Below is a small trained network, with its code and all its weights. Each question gives an input and a class and asks what happens when units are switched off, that is, made to give their printed mean instead of their output.

import numpy as np


def w(rows, s, z=0):
    codes = np.array(rows[::2]) - 128.0
    scale = np.full(codes.shape[1], s)
    scale[-1] = z or s
    return codes * scale


def norm(h):
    return h / np.sqrt((h * h).mean(-1, keepdims=True) + 1e-5)


def f(y):
    return y / 2 * (1 + np.tanh(0.7978845608 * (y + 0.044715 * y**3)))


def log_softmax(a):
    a = a - a.max(-1, keepdims=True)
    return a - np.log(np.exp(a).sum(-1, keepdims=True))


def net(x, mask):
    res = np.array(x, float).reshape(1, 7) / 4 @ E
    u = 0
    for l in range(3):
        y = f(norm(res) @ A[l][:, :-1].T + A[l][:, -1])
        res = res + np.where(mask[u : u + 12], y, B[l][:, -1]) @ B[l][:, :-1]
        u += 12
    return log_softmax(norm(res)[-1] @ U[:, :-1].T + U[:, -1])


A, B = {}, {}
E = w([
[142,148,165,253,90,71,88],'x0',
[126,127,128,127,125,130,127],'x1',
[127,127,129,128,128,128,127],'x2',
[127,129,130,128,130,128,130],'x3',
[14,132,51,115,153,69,145],'x4',
[128,53,158,123,72,90,193],'x5',
[129,127,122,127,124,129,127],'x6',
],0.0033)
A[0] = w([
[129,129,128,128,128,127,130,127],'0.n1',
[137,125,126,122,131,112,121,109],'0.n2',
[126,132,135,128,126,134,127,134],'0.n3',
[32,126,63,65,155,155,184,135],'0.n4',
[132,128,127,125,132,122,124,115],'0.n5',
[122,129,128,133,127,134,130,141],'0.n6',
[206,154,218,253,71,169,103,141],'0.n7',
[144,72,154,104,86,128,192,175],'0.n8',
[117,127,125,132,121,135,140,138],'0.n9',
[130,128,129,125,128,125,126,125],'0.n10',
[36,124,65,64,154,156,183,118],'0.n11',
[219,98,164,30,144,205,129,2],'0.n12',
],0.0035,0.00067)
B[0] = w([
[128,128,128,128,128,128,128,128],'0.n1',
[125,132,130,125,126,130,133,126],'0.n2',
[121,123,118,124,133,128,126,129],'0.n3',
[220,126,152,121,127,78,78,209],'0.n4',
[127,130,127,129,127,129,128,127],'0.n5',
[130,130,128,128,127,123,127,130],'0.n6',
[162,110,66,2,168,61,98,253],'0.n7',
[138,59,160,121,99,129,149,165],'0.n8',
[141,127,140,133,124,126,126,129],'0.n9',
[127,127,127,128,129,129,128,128],'0.n10',
[222,126,157,129,126,83,80,205],'0.n11',
[40,115,134,226,120,178,152,194],'0.n12',
],0.004,0.0029)
A[1] = w([
[151,131,156,174,96,146,124,143],'1.n1',
[121,126,128,129,130,128,130,135],'1.n2',
[128,127,125,128,128,125,129,122],'1.n3',
[113,169,132,139,157,223,121,39],'1.n4',
[161,181,145,98,138,195,124,2],'1.n5',
[103,145,115,142,139,104,110,103],'1.n6',
[136,127,142,150,115,140,127,145],'1.n7',
[81,146,107,169,140,97,108,139],'1.n8',
[107,178,133,144,162,253,122,19],'1.n9',
[137,128,129,130,126,126,126,119],'1.n10',
[127,127,126,128,130,127,129,125],'1.n11',
[123,126,126,128,130,124,130,125],'1.n12',
],0.0049,0.0023)
B[1] = w([
[125,112,118,84,153,129,133,154],'1.n1',
[133,128,131,129,126,132,128,124],'1.n2',
[130,130,131,128,123,127,129,120],'1.n3',
[136,66,147,110,82,27,144,151],'1.n4',
[109,144,89,160,119,59,127,125],'1.n5',
[139,143,149,128,111,160,145,147],'1.n6',
[118,116,118,101,149,134,135,138],'1.n7',
[139,146,178,125,104,177,158,253],'1.n8',
[151,22,171,89,54,3,162,248],'1.n9',
[118,130,125,121,133,122,134,135],'1.n10',
[132,129,130,130,126,128,129,121],'1.n11',
[136,133,138,129,121,130,129,117],'1.n12',
],0.0046,0.00052)
A[2] = w([
[134,91,113,101,136,119,143,86],'2.n1',
[128,155,120,128,141,112,112,204],'2.n2',
[66,166,101,172,149,164,110,62],'2.n3',
[87,109,145,172,83,104,179,6],'2.n4',
[156,73,129,93,127,111,146,150],'2.n5',
[178,116,189,156,119,131,106,184],'2.n6',
[104,108,150,135,119,254,180,107],'2.n7',
[87,109,150,171,89,109,180,36],'2.n8',
[131,95,110,100,138,118,146,94],'2.n9',
[139,159,140,139,135,116,107,197],'2.n10',
[145,131,151,141,120,126,116,167],'2.n11',
[124,144,108,122,146,117,116,183],'2.n12',
],0.0066,0.0015)
B[2] = w([
[127,132,155,177,94,105,118,167],'2.n1',
[132,119,131,131,131,213,145,172],'2.n2',
[120,28,177,143,59,95,192,143],'2.n3',
[202,187,87,47,214,206,47,145],'2.n4',
[86,120,170,190,70,98,160,252],'2.n5',
[37,116,90,71,156,114,175,198],'2.n6',
[13,234,66,252,149,189,115,153],'2.n7',
[185,183,91,65,205,201,56,146],'2.n8',
[133,134,159,175,96,111,116,163],'2.n9',
[101,128,107,123,143,198,160,173],'2.n10',
[81,128,113,104,144,128,156,151],'2.n11',
[150,114,138,137,127,192,130,160],'2.n12',
],0.0039,0.0034)
U = w([
[142,34,178,107,56,16,162,203],'0',
[191,192,64,67,227,171,40,155],'1',
[11,150,134,255,97,228,187,4],'2',
],0.0074,0.00038)

Each question gives the input, the list of numbers given to net, and the class t.
The units are the neurons (one row each of A and B). Each row of codes is followed by its name. A weight is (code - 128) times the scale printed after its matrix; where a second scale follows, it is the last column's (A, B and U).
mask holds one flag per neuron, layer by layer. A switched-off neuron (its flag False) gives its mean, the last column of its row in B, instead of its output. The means were averaged over made-up inputs and are rounded, as every weight is.
A unit's drop is (log p(t) with every unit on - log p(t) with that unit switched off) / (log p(t) with every unit on - log p(t) with every unit switched off).
The circuit of an input: a set's keep is (log p(t) with only the set's units on - log p(t) with every unit switched off) / (log p(t) with every unit on - log p(t) with every unit switched off). Starting from the 12 units with the biggest drops (on a tie, the unit counted first), units are removed one at a time, each time the one whose removal leaves the highest keep (on an exact tie, the one counted first), for as long as the keep stays at least 0.8.
units of the circuit, in order: the units of the circuit, biggest drop first
most important unit: the unit with the biggest drop
top k neurons: the k neurons with the biggest drops, biggest first
k most important neurons of layer l: the k neurons of layer l with the biggest drops, biggest first
drop of u: that unit's drop, to one decimal
input [-1,-3,4,6,0,-2,-8], class 0: top 2 neurons => 0.n7, 1.n9
input [2,-4,-7,8,5,6,-2], class 1: units of the circuit, in order => 2.n4, 2.n8
input [3,-8,5,1,5,-8,1], class 2: units of the circuit, in order => 0.n7, 2.n3
input [2,7,-4,6,-4,0,-7], class 1: units of the circuit, in order => 0.n7, 1.n9
input [0,-6,2,6,7,-2,3], class 1: top 3 neurons => 0.n12, 0.n4, 0.n11
input [8,-3,-8,7,7,8,6], class 1: most important unit => 2.n4
input [6,-4,2,-7,6,1,8], class 1: units of the circuit, in order => 2.n4, 2.n8, 1.n8
input [0,8,-6,-8,6,-1,-4], class 1: 3 most important neurons of layer 0 => 0.n4, 0.n12, 0.n11
input [-7,-7,2,0,-6,-4,0], class 0: top 2 neurons => 1.n9, 1.n4
input [-2,0,8,3,-7,8,-6], class 2: units of the circuit, in order => 2.n7, 0.n12, 1.n9
input [-6,-2,8,-7,0,4,-1], class 2: top 2 neurons => 0.n7, 0.n12
input [2,4,-6,6,-2,-1,8], class 1: top 2 neurons => 1.n9, 0.n7
input [-3,5,-3,7,-2,1,4], class 2: top 2 neurons => 2.n7, 0.n8
input [-4,3,2,-1,-3,6,-7], class 2: most important unit => 2.n7
input [5,2,1,0,6,7,-7], class 1: top 2 neurons => 2.n4, 2.n8
input [-5,-6,-8,-6,-1,-1,1], class 0: top 2 neurons => 0.n12, 0.n7
input [1,-1,0,1,1,5,0], class 1: 2 most important neurons of layer 0 => 0.n7, 0.n4
input [0,-4,5,6,-3,4,-7], class 2: 2 most important neurons of layer 0 => 0.n4, 0.n11
input [-1,-2,1,-8,0,-8,6], class 0: 3 most important neurons of layer 0 => 0.n7, 0.n4, 0.n11
input [-6,2,-5,-5,-1,-1,-7], class 0: top neuron => 0.n12
input [-5,8,7,6,-6,3,4], class 2: drop of 2.n7 => 0.3
input [-1,-8,5,-1,-1,4,-2], class 2: drop of 2.n7 => 0.1
input [-7,-2,3,-4,-5,3,8], class 2: drop of 2.n7 => 0.4
